Below is a small trained network, with its code and all its weights. Each question gives an input and a class and asks what happens when units are switched off, that is, made to give their printed mean instead of their output.

import numpy as np


def w(rows, s, z=0):
    codes = np.array(rows[::2]) - 128.0
    scale = np.full(codes.shape[1], s)
    scale[-1] = z or s
    return codes * scale


def f(y):
    return np.maximum(y, 0)


def log_softmax(a):
    a = a - a.max(-1, keepdims=True)
    return a - np.log(np.exp(a).sum(-1, keepdims=True))


def net(x, mask):
    res = np.array(x, float).reshape(1, 3) / 4 @ E
    y = f(res @ A[0][:, :-1].T + A[0][:, -1])
    res = res + np.where(mask, y, B[0][:, -1]) @ B[0][:, :-1]
    return log_softmax(res[-1] @ U[:, :-1].T + U[:, -1])


A, B = {}, {}
E = w([
[32,60,167,144],'x0',
[178,121,123,247],'x1',
[88,119,25,129],'x2',
],0.013)
A[0] = w([
[69,91,133,152,80],'n0',
[176,208,112,138,89],'n1',
[122,139,110,182,74],'n2',
[169,138,78,98,127],'n3',
[129,116,128,48,70],'n4',
[170,94,160,199,75],'n5',
[117,122,74,175,110],'n6',
[136,128,173,134,248],'n7',
[128,115,77,118,175],'n8',
[79,120,72,81,130],'n9',
[88,109,184,150,73],'n10',
[93,79,86,131,132],'n11',
[94,121,18,145,95],'n12',
[176,169,107,98,82],'n13',
[178,117,251,124,48],'n14',
[125,119,150,57,99],'n15',
[129,139,157,171,129],'n16',
],0.018,0.013)
B[0] = w([
[87,74,204,106,184],'n0',
[77,70,199,132,209],'n1',
[87,169,146,166,168],'n2',
[117,66,192,130,185],'n3',
[66,150,113,201,172],'n4',
[50,169,115,196,223],'n5',
[135,192,112,151,188],'n6',
[198,74,35,118,251],'n7',
[173,119,103,114,189],'n8',
[153,164,104,151,200],'n9',
[86,103,190,80,180],'n10',
[151,107,175,96,190],'n11',
[174,162,149,46,216],'n12',
[65,93,161,123,181],'n13',
[187,201,177,9,235],'n14',
[81,189,84,232,180],'n15',
[104,153,96,166,188],'n16',
],0.012,0.015)
U = w([
[141,225,149,90,253],'0',
[43,69,191,128,86],'1',
[45,248,97,195,38],'2',
[183,71,23,128,160],'3',
],0.015,0.0044)

Each question gives the input, the list of numbers given to net, and the class t.
The units are the neurons (one row each of A and B). Each row of codes is followed by its name. A weight is (code - 128) times the scale printed after its matrix; where a second scale follows, it is the last column's (A, B and U).
mask holds one flag per neuron, in row order. A switched-off neuron (its flag False) gives its mean, the last column of its row in B, instead of its output. The means were averaged over made-up inputs and are rounded, as every weight is.
A unit's drop is (log p(t) with every unit on - log p(t) with that unit switched off) / (log p(t) with every unit on - log p(t) with every unit switched off).
The circuit of an input: a set's keep is (log p(t) with only the set's units on - log p(t) with every unit switched off) / (log p(t) with every unit on - log p(t) with every unit switched off). Starting from the 12 units with the biggest drops (on a tie, the unit counted first), units are removed one at a time, each time the one whose removal leaves the highest keep (on an exact tie, the one counted first), for as long as the keep stays at least 0.8.
circuit, biggest first: the units of the circuit, biggest drop first
top k neurons: the k neurons with the biggest drops, biggest first
drop of u: that unit's drop, to one decimal
input [-3,6,7], class 0: circuit, biggest first -> n12
input [-8,-7,7], class 1: top 3 neurons -> n3; n13; n14
input [-2,-5,3], class 2: top 4 neurons -> n7; n14; n4; n15
input [5,-2,-6], class 0: top 2 neurons -> n14; n1
input [-3,4,2], class 2: top 2 neurons -> n14; n7
input [-8,8,8], class 0: top 3 neurons -> n12; n6; n0
input [-4,-6,-5], class 2: top 3 neurons -> n15; n4; n12
input [-6,7,-1], class 2: top 2 neurons -> n5; n0
input [-1,-6,4], class 2: top 2 neurons -> n14; n4
input [2,4,5], class 0: top 2 neurons -> n12; n7
input [-6,6,1], class 1: top 2 neurons -> n1; n3
input [-6,-8,-4], class 2: top 2 neurons -> n15; n4
input [-7,-8,4], class 2: drop of n9 -> 0.4
input [-8,8,-5], class 1: circuit, biggest first -> n1
input [6,-7,-8], class 0: drop of n14 -> 1.8
input [6,-6,7], class 0: drop of n12 -> 0.7
